Each row is followed by the group that its hidden value falls in (each part has its own value, ranges and names)
[ -10   93  133    4   97 -401 -329  212  343 -196 -231 -108  -64   11
  -69   71 -135 -141 -463  -64 -211  -84   90  122 -260   28    8   10
 -100  197 -301  -54   60   23  273 -315 -140   58  138  -45 -129   23
  280  280]	Z272
[  16  276   26   23  -37 -299 -371  246  375 -199 -233  -81  -12  -92
  -80  -68  -60 -175 -294   11 -196  -59   53   48  -97   -4  125  -45
  -96   21 -419  -63   32  107  185 -365 -218   52  -19  -11   -4  -88
  385  302]	Z45
[-132  234  -22   20 -404 -221  -74  453  250 -422  -11 -148 -162  198
 -370 -184 -165 -172 -322  110  347   42  537   45 -394 -266 -191 -162
  -44 -110  -26  -56 -196  113  259  358  290   67    1  146   71   57
 -340   19]	Z482
[-172 -141  413   36  378  429   75 -253    0   71   29   -8  -90  -12
  268 -248   42 -203  -29 -151   88 -128   39 -180  396 -238  158 -463
   23  122  131 -228   77  -64 -346  176  -24  128  -16  -39  217 -458
  252  -39]	Z819
[-180  236  -10  130 -339 -290  -49  516  232 -443  -83 -183 -174   89
 -403 -153 -208 -202 -373  115  375   75  478  -33 -527 -335 -100 -133
  -52   57   26  -58 -153  138  254  309  309  141   59  164  113  159
 -295   74]	Z272
[ -79 -291   64   27  -73  -91   53   27    0   77   80    2 -118   17
   53  237 -109   75  -91   51  -73  120   22  -82   29  -35  -37 -122
   -1 -205   76 -137   -8 -236  -31  -63 -242   99  250   96 -199   51
  324  219]	Z40
[ 111  -65   47    2 -119  174  119  -51   96   44  -12  -53   38   29
   68  284  -76  -90  255  -89 -167 -130   52  -45  132   33  -84 -135
  119 -244  164  -45  -23  -96 -176  -66  -60  365  150  -38 -186  336
  200  -88]	Z120
[  -3 -153  558 -254   35  193  -17 -498 -266  -18  -20   69   48 -129
  114  -16 -126 -321  -35 -176  -21  -65  187 -312  220 -357  290 -367
   38  172  141 -233  102 -199  -78  -38  101   81  138  -96  239  -94
   87 -237]	Z114
[  -4  416 -112  108 -452  136   51  174  -77  229  188 -117  114   37
 -168 -402   43  121  410  112  109   99  282  143 -361   11  221 -113
   33 -474 -101   40  -37  -61   44   91  178 -381 -328  146  128  -89
 -113 -163]	Z638
[ -12  280  -89   15 -422   34   44  260  196  -72  158 -177 -103  185
 -195 -386    2   43   99  100  194  -10  365  210 -205  -11 -205 -237
  -18 -417  -49   15 -101   43  102  393  186 -187 -198  121    8 -191
 -212  -98]	Z302
[ 172  241  -65 -150 -350   29  148  -11  -84 -109 -207  -41  119 -546
  -47 -109   96  -59  315   19  -71 -139  -58  153  158  -58   57   34
  -20   90 -136  215  263   35  140 -209   23  -15 -143   26  249  211
   68  126]	Z45
[ 184   14  166 -123 -141  207   51 -192   99  -46  -68  -53   84  -10
   62  252  -88 -218  263 -156 -204 -209  100  -47  182  -19  -43 -165
  148 -183  135  -47    4  -51 -148  -71   38  371  101 -108 -109  381
  138 -210]	Z482
[ -84  212   29   87 -315 -160   87  328  200 -187   44 -237 -185   98
 -257 -291  -91  -36 -104   86  250   32  395  149 -438 -123 -158 -225
    0 -154   14  -20  -76   74  180  396  318 -150  -35  106   11  -51
 -249  -83]	Z272
[-251 -264  407  130  599  502  190 -170   41  123   45  -26 -154   94
  354 -254   83 -132  -97 -196  146 -186   28  -95  424 -173   16 -479
    7  241  210 -210   74  -79 -408  275  -14  169   39  -49  155 -583
  208    2]	Z40
[ -66 -293  121  143  -63 -166  198    5 -136  195   39  -63  -91 -137
   27  286 -162   83   19   38  -93  174  -23 -171 -212  -62  124 -132
   41  -76  182 -134   58 -268  -34 -150 -126   52  361   73 -195  188
  329  103]	Z272
[ 162  132  -80  -91 -237 -175    6  135  -41    1 -181   -9  150 -177
  -90  -97  -30  -49  -23  -55 -124 -180   85   -1   14   35  -87  -79
 -243  279 -153  102  116  -93  282 -417 -139  117  173  -66   53 -171
   31   82]	Z120
[  66  -51  -27   63 -179  127   98    4   79   79   22  -50   17  -48
   45  242  -64  -24  267   -1 -151  -25  -24  -76  111   17    1 -116
  102 -331  115  -55  -12 -102 -184  -92 -158  293  104   38 -163  302
  318   38]	Z819
[ 196  196 -111 -137 -345 -121   13   76  -54  -44 -186  -13  155 -334
  -97 -135   10  -58   96   -9 -128 -167    2    9  115   -3  -39  -59
 -213  197 -175  140  174  -46  250 -387 -156   97   57  -30  135  -84
   85  127]	Z819
[ -39  408 -110   60 -384  232    8  143  -93  150  143  -67  159   -1
 -137 -269   69  105  428   85  111   69  245  253 -310  -13  265   73
  109 -449  -99  105    4  -45   16   80  204 -317 -445  182  182  202
 -128  -57]	Z638
[-253 -284  404  244  716  415  306  -59  144  124  -29 -112 -224   72
  368 -233   85 -122 -138 -224  134 -232   -5  -44  323 -106  -68 -506
   19  361  238 -188   88  -21 -408  285   46  189  147  -94   68 -588
  221  -12]	Z482
[ -63  460 -152   98 -315  259   -6  227  -60   39   23  -46  204  -91
 -145 -165   78   29  413   67  126   30  208  261 -295  -64  316  198
  143 -316 -105  159   23   29   -6   -3  227 -159 -475  192  253  422
 -118   40]	Z45
[ -30 -177   38   67 -145  -40   93   -8  -15  101   44  -25  -80 -153
   49  194  -78   43   89   78 -105  126  -66 -131   65  -57   89 -145
   45 -261   58 -119   37 -174 -103 -111 -235   95  176   96 -125  116
  420  188]	Z638
[ 132  279 -100  -11 -258 -216 -122  200   40  -33 -213  -28  151 -247
 -132 -175  -34 -106  -37    2 -133 -115   44  -81  -34  -21   91  -93
 -238  208 -270   51  100  -10  248 -486 -195   94   80  -30  125 -194
  181  155]	Z638
[ -71  203 -124    2 -170  259   79  186 -117   26   18    6  182   11
  -69    9   65   93  269  -21  117  -67  209  373 -205    3   73  288
   97 -116    8  218   58  -80   63   14  204  -52 -319  158  141  480
 -235  102]	Z120
[  -8  208   46   23 -387  -25  151  107  -71  138  176 -170  -33   71
 -168 -331  -28  113  202   68  137   79  350  191 -437   -8   20 -187
   28 -312    4   18   -8  -99  155  256  298 -420 -125   94   23 -100
 -238 -225]	Z114
[  74  111 -115 -155 -241  254  176   20 -131  -40  -53   14  157 -211
   -6    2  106   61  323  -40   25 -179   54  332  131   13  -96  188
   24    0   25  269  181  -73   78  -20   85   53 -225   86  157  375
 -150  124]	Z40
[ -55 -294  228 -210   88 -209 -188 -107  243 -144    4  -23 -247    6
  138  134  -42   36 -386    7 -191   16  -27  226  196   39 -180  -74
  -12 -152 -190 -104  114 -133  120   32 -283 -112   90   47 -211  -92
  401  391]	Z40
[ 212  205  152 -131 -218  271  -58 -229  191 -102  -90  -73  101 -130
   53  142  -40 -286  379 -110 -241 -199   34  -54  266  -53   96 -180
  200 -339   14  -51   25   64 -217  -72    9  333  -98  -85   -4  404
  273 -185]	Z638
[ 148  102  -12    9 -199  216   16  -23  189   -3  -29  -73   82   20
   26  212  -63 -147  324  -73 -192 -155   41  -51  154   31  -32 -132
  128 -342   90  -35  -44  -10 -204  -88  -81  408   25  -32 -139  367
  247  -89]	Z819
[ 184  108  230 -274 -221  280 -154 -316   81 -152  -50   18  138   -2
   35  156  -89 -321  217 -150 -188 -208  150 -100  314 -133   56 -167
  125 -239   43  -80    0  -33 -126  -61    5  363  -59  -86   41  341
  129 -193]	Z302
[ -63 -353  185 -148    9 -172  -53 -106  127  -60   51  -13 -242  -51
  128  163  -59   72 -268   46 -143   77  -54   95  203   -5 -150 -129
  -12 -185  -71 -125  101 -187   53   38 -297  -61  170   76 -206  -82
  412  353]	Z302
[-101 -129  466 -142  158  342  -31 -391 -120  -22   23   56  -27  -91
  186 -159  -30 -274  -40 -126   51  -69   95 -265  398 -337  244 -411
   26   76   98 -243   83 -116 -232   94  -20  114   -9  -29  272 -289
  215  -70]	Z819
[-102  413  -86   74 -459 -153 -102  465  366 -443  -44 -194 -171   37
 -354 -310  -86 -199 -157  171  312   48  419   53 -288 -258  -94 -199
    5 -269 -134  -43 -161  244  151  364  240   30 -174  168  147   32
 -169   64]	Z45
[ -13  211   95  -13   21 -315 -382  199  454 -270 -229  -99 -106 -100
  -40  -52  -50 -180 -364   19 -197  -47   30  111  -38  -12   73  -60
  -52  -26 -431  -84   52  135  165 -247 -212    5  -39   -2  -36  -82
  434  354]	Z45
[  21  148   76   57   27 -402 -267  233  217  -69 -223 -102   19  -37
 -101   -3 -136 -104 -356  -58 -206  -70   89   33 -333   36   85  -21
 -161  255 -280  -38   69  -24  293 -431 -143   32  178  -55  -84  -67
  246  205]	Z272
[ 117  143   28   12 -164 -319  -17  131  -89   54 -220  -68  129 -270
 -127  -96 -103  -68  -98  -52 -145  -88   58  -86 -257  -23  114  -86
 -231  403 -146   45  162 -107  319 -492  -82   22  239  -68   69 -123
  103   63]	Z272
[   0  232  -39   28 -400   70  114  129 -102  238  233 -110   48  175
 -142 -363    8  162  269   64  122   63  365  180 -358   51   19 -178
  -17 -392  -22   19  -56 -152  125  181  202 -402 -165   99   17 -218
 -235 -225]	Z120
[ -61  346 -165   44 -278  287  -12  202  -70   64   78  -18  199   38
 -114 -135   72   83  341   30  117  -19  219  301 -219  -10  165  203
   85 -295  -58  169   10  -41   18   31  157 -105 -425  184  179  356
 -165   65]	Z819
[ -51  402 -158   45 -277  280  -23  207  -28   17   36  -38  193  -25
 -118 -148   86   52  358   38  105  -28  197  326 -218  -19  196  218
  112 -291  -95  181   33   13   14   27  182 -116 -468  180  208  400
 -139   77]	Z638
[ -81 -307  153  -91  -46 -126  -40  -90   74  -25   71   -7 -201  -76
   98  177  -70   64 -177   72 -113  129  -49   25  150  -49  -40 -116
   22 -248  -35 -138   76 -188   -1   20 -279  -39  138  110 -165    9
  422  327]	Z819
[ 123  126    0  102 -209  158  116   -5  145   27  -76 -103   45 -192
   29  194  -44 -144  405  -10 -174  -61  -35 -123  100  -23  118 -167
  178 -337   75  -55    2   22 -245 -125  -55  316   42   -9  -80  377
  355  -71]	Z45
[-230 -305  505   76  524  361  200 -251  -95  126   21  -12 -135    7
  304 -184   13 -161 -133 -195  126 -111   70 -173  279 -242  129 -467
   19  312  222 -240   97 -143 -303  186   56   78  142  -64  173 -489
  176  -66]	Z482
[ -30  287  -89   54 -381  142   44  163  -91  258  251  -87   92  220
 -136 -380   29  182  297   69  127   66  353  211 -350   64   72 -111
  -14 -447  -58   35  -69 -146   91  157  164 -390 -269  134   46 -188
 -214 -167]	Z40
[ -27  183  -14  -10 -391  -68   69  230  136  -62  146 -167 -127  186
 -195 -322  -38   50    6   88  187   25  398  192 -285  -25 -200 -238
  -24 -334  -32  -13  -94  -14  171  358  216 -243  -85   99  -30 -194
 -238 -116]	Z120

Next part:
[ 201 -123  262 -108  259  150   38  -30 -406  530 -314  -60   23 -132
  287  351  287  310 -217   86  248   41   -6 -204 -332  -70 -191 -103
 -159   91  337  479  384  -35  264   16  128  161   12  418  250  -25
  317 -113]	X
[-260   71  113   -7 -367  293   -5    2  -90 -119  105   -3    6  109
 -252 -197 -253   64 -151  137 -141  -86  218   89  260   64 -165 -195
  -63  -44  -80 -219 -392  232  -19  -57   74  161   -3 -107 -278  -11
  -72  297]	J
[-173   17   10   -7 -342  190   59   -3   29 -102   -1   55 -131   14
 -288   24 -236  125 -115  110  -52   10  137   75  250  131 -116 -203
  -38   -7  -98 -150 -114  337  130  -35   49  232  106 -141 -228   39
   47   68]	X
[ 164   91  -36  -96   15 -143   31  130    0  138 -132   -4  139  -21
 -196 -230  -28 -162   24  -19   84  194  -75  -14   24   85  260   68
 -194  -75   57  109   42   -2   95  261  -33 -263   21  -37   24 -153
 -124   58]	Y
[-145  -35   37  -51 -262  238   -7   -2 -140   30   70 -237 -135  107
 -126  194 -153  248  -61   86  -95  -69  154  159  101   81 -213  -22
  106  106  -94 -172  -51  385    8 -100    4  235   87 -130  -95  126
  107  -33]	L
[  40 -243 -242  -45  -46  212  135  124  286 -254  164   15 -537 -120
  328  316  164  463  278  -44  166  -69  105 -181 -234 -269   12  -57
  199  295 -394  -30  191  -73  211 -179  -19   94 -164   42  228   41
  159 -119]	S
[ 306  251 -204 -163  -11   14  283   97   95  144 -174   58   15  -31
   33   74  -55 -139   24   58   30  195  129 -113  -16   62  282   46
 -161  -66 -126  191   99  -48  175  260   49 -260 -119  -28   88  -53
 -184   70]	S
[-230  -50   -2   36 -363  205   29   36   55 -189  175   15 -212   54
 -225   35 -184  196  -26   79  -71 -102  181  101  243   25 -105 -166
   26   53 -189 -248 -171  308   76 -112   55  227   45 -105 -204   31
   45  105]	E
[-159 -341   20   22 -163   62 -391   91  101 -162   23   24  -98  -81
 -189 -254  -17  156  176  102  190  176 -109   12   86  -51 -212 -115
   28   41  106  -27 -266    8  -38  149 -217   63   49    2  -47 -131
    6  -32]	X
[  66 -328   35  -74   95  -26   45  -56   75 -278   74  -22 -235 -272
    6   14  144  163  165 -249  309  -43 -286   -2 -306  138    5   76
  116  114    9  204  367  145  298 -145   48  -83  119   19  -14 -117
  367 -212]	L
[ 138  117  -10 -152   74  -86  111  168  -72  229 -124   46  135  -25
 -184 -217    0 -199  -25  -51   58  121  -67  -21  -47   42  312   78
 -229  -16   67  117   36  -93  150  176  -62 -241  -29    1   47 -172
 -103   47]	Y
[ 146 -101  215  -68  176  214   39    6 -381  521 -256 -134  -68  -51
  351  431  273  462 -206  122  168   -3  102 -213 -289 -175 -218 -141
 -107  153  184  328  362    2  204  -47  135  263  -22  380  300   62
  292  -77]	E
[ 272  126 -144 -105   27 -161  111  113   46  194 -198  -76   58  -49
  -49   11   34  -63   83  -11   78  271  -35  -29  -40   57  256   74
 -159  -51  -72  169  211    9   93  318  -16 -253  -16  -10  174  -36
 -154  -65]	E
[-264    5  149  -57 -247  241   20   33 -166   21  -22  -66  -32   63
 -260 -112 -161  176 -192   51  -92  -59   87   82  106   56 -177 -191
  -47   72  -35 -184 -162  249   62 -134    0  254   79 -118 -158   44
   70   94]	E
[-104   61  -24   39 -331  207   59   54   15  -77  150 -102 -163  174
  -95  117 -192  241  -59  144 -108 -108  305   30  255   -9  -56  -94
   36   39 -196 -254 -119  349   32  -66  144  174   27 -119 -146   57
   19  212]	J
[ 199  164  -70 -154   35  -18  112  147  -23  200 -147    3  118   27
  -81 -146  -46 -152  -13   37   45  155   41  -79  -17   35  250   79
 -174  -36   35  122   -8  -65  107  226  -27 -250  -60  -35   53 -134
 -142  110]	S
[ 234  153  -58 -117   52 -149   60  149  -12  266 -269   -2  152   -2
 -180 -177  -46 -130  -48   22   93  257  -60  -90   19   89  301   53
 -226  -69   85  135  149   18  148  288  -30 -226   58  -73   67 -129
  -95   44]	Y
[-176  -24   84   30 -275  209  -23   63  -41  -73  128  -20 -112  137
 -193  -53 -185  198 -114  121  -40 -133  202    9  230    6  -80 -121
   -2   48  -36 -227 -171  303   83 -117   98  199   78  -98 -214  -40
  106  227]	J
[  27   53  266  -19  -34  173 -270   30 -526  444  -61 -626  301  279
  283   17  149  343  -72  205 -113   61  240   45  -96 -186 -381   29
  -26   -1  107   31 -212   62 -417  232   76  -14 -126  216  278  128
 -182  226]	J
[-227  -34   41  -85 -292  311  -62   32 -145   82  -39 -170 -140  111
 -241   98 -245  253 -148  133 -106  -25  123  123  143   91 -230  -86
   89  141  -46 -242 -104  387   55 -147 -103  357  143 -241 -151  121
  144  -47]	L
[ 155  110  -84 -284  131   -3  198  144  -76  343 -368   43   41 -134
 -181  -44  -18 -128  -85  -71   77  247 -169  -35 -205  113  239   42
 -181   91   47  199  232  -85  274  119 -208  -93   26 -109  139  -47
   -4 -231]	P
[-208   53   87   15 -335  197   74   -2  -70  -80   43 -106  -93  106
 -233   -6 -207  233 -161   68 -115  -81  173   83  209   91 -136 -181
   -6   25 -147 -243  -80  406   60 -120  128  245  113 -163 -195   87
   74  150]	E
[ 191  117  -54 -146   65  -81  141  123   39  113 -165  147  102  -95
 -165 -243  -30 -225  -15  -42  119  168  -84  -93  -42   91  329   35
 -233  -67   55  185   65 -101  219  201  -19 -276  -23  -21   -1 -202
  -89   78]	J
[-160  177   63  -11 -404  298  157  -83  -32 -214   47 -121  -34  138
 -155  -45 -297  168 -179  122 -162  -77  290   48  238  168 -205 -195
   26  -70 -193 -212 -214  432    9  -75  233  150   52 -220 -282  103
  -19  311]	S
[-206    8   46 -113 -261  277   97  -11  -78  -24  -60   12 -116  -25
 -266   20 -212  109 -157   53  -67   -8   68  103   89  148 -163 -167
  -13   69  -70 -107  -98  266  152 -126  -40  256   82 -163 -184   65
   91  -29]	P
[ 198  255 -121 -272   -8    9  182   39  -96  272 -334  -77  190  -97
 -170  -79 -111 -273  -38   -9  -42  328  -83   90  -97  227  165   77
 -187  -82  -34  217   51  -23   76  303 -149 -238  -43 -135   79   18
 -241 -130]	L
[ 131  101  -96 -251   25   11  150   65  -20  159 -247   82   76 -167
 -225 -124  -84 -258  -12  -53   63  242 -155   49 -108  200  192   55
 -166  -21   35  214   60  -59  203  185 -175 -184   -7 -104    6  -87
  -94 -156]	L
[ 104   68  -57 -120   19  -97   77  161   31  101 -118   27   54  -37
 -202 -235  -26 -111   21  -66   75  149  -93  -32  -27   46  283   44
 -164    5  -13   46   66  -29  146  153  -73 -200   13  -86   36 -138
  -76   21]	Y
[ -11   57  272  -26  -74  233 -170  -31 -536  378   43 -500  279  181
  298   87  176  230  -45  179 -140   -2  267  123  -99 -166 -400  -13
  -74  -46   61  122 -300  -24 -390  215  108  -33 -229  357  232  117
 -245  213]	Y
[ 163   65 -119 -123   11 -124  134  125  109   27  -66  155   40 -135
 -189 -184   -5 -252  103  -72  109  176 -101    1  -14   84  329   51
 -205  -67  -30  168   33 -112  180  236  -61 -302  -57   12   15 -182
 -153   -8]	E
[ 134  134   -1 -274  209  -22  228  250  -79  272 -238   71   94    8
 -207 -293  -29 -162 -127 -117   98   62 -123 -148 -196   43  382  116
 -175  129  133   78  137 -113  310   -1 -130 -202   35 -162   45 -209
   70   20]	S
[  34 -245 -273  -38  -25  202   80  205  241  -70  136   -6 -562  -90
  347  392  207  521  277   -8  132  -41  123 -179 -231 -386   70  -56
  157  359 -425  -76  223 -146  187 -163 -105  168 -196   85  347   77
  123 -183]	J
[ 118   67  -13 -171  101 -111  119  162  -24  204 -237   84   86  -91
 -250 -241   -8 -145  -57  -93  117  179 -173  -58  -95   88  300   26
 -218   22   85  129  158  -57  242  133 -106 -172   60  -73   46 -157
   -5  -53]	E
[  16 -198   14   38 -117   72 -335   81   74  -22  -60   69  -18  -23
  -69 -193  -38  117   83  214  202  195   25 -132  143  -61 -114 -110
  -64  -49  172   72 -216   -6    6  239  -73    0   20   67  -43 -174
  -18  142]	J
[ -66 -310 -120  -24  -21  164   65  130  106  -98  143 -142 -507 -103
  278  360  249  594  222 -107  125  -95   20  -72 -295 -303  -74  -73
  191  367 -370  -85  296   -2  152 -246  -59  227  -93   87  317  128
  228 -250]	E
[-129    8   75   23 -286  115   59  -18  -48  -47  -37 -157 -122   92
 -229   96 -185  303 -158   60  -40  -25  117   58  182  146 -147 -150
   34   39  -88 -194  106  515  113  -95  144  262  215 -192 -161  108
  182   47]	X
[ 134   54  -68 -198  111   44  176  191   23  122  -77  153  -13  -55
  -79 -155    6 -144    8  -45  115   43  -25 -125 -128  -21  292   70
 -143   78   42  132   12 -176  252   54  -88 -203  -86   -8   37 -205
  -12   46]	S
[  -3 -344 -270  -76  -80  172  -90   93  224 -153   24 -166 -507 -165
  229  344  139  506  337  -29  157  127  -59  -32 -256 -188 -138  -13
  265  316 -358  -41  229   12   88  -74 -235  178  -62  -64  302  157
  140 -386]	L
[ 168  148 -207 -280   14   -1  192  108   47  164 -239   88   37 -165
 -230  -93 -111 -309   48  -63   29  271 -146   64 -100  188  296  108
 -156   -2  -63  177   70  -94  208  209 -238 -231  -42 -162   41  -70
 -161 -200]	L
[ 241  144 -141  -86  -30 -123  178   42  118   -9 -152  -29   36 -103
  -37  -85    1  -71   84  -61   75  236  -42  -46  -51  106  248   11
 -146 -100 -169  158  188   25  114  262   77 -286  -34  -48   93  -39
 -157   25]	Y
[ 217  -12  311  -95  245  191    7   -8 -503  669 -345  -59  145  -45
  303  283  254  261 -308  181  185   40   96 -244 -253 -116 -172 -127
 -252   29  390  469  264  -85  203   76  164  150  -35  465  238  -49
  224   48]	Y
[  53  -36  -89 -159   38 -100   32  220   61  129  -75  141  -12  -71
 -327 -190  -44 -199   67  -58  117  137 -148   30    1   55  301   95
 -146   69   86   50    9  -66  215  133 -223 -159   38  -78   -5 -201
  -27 -119]	X
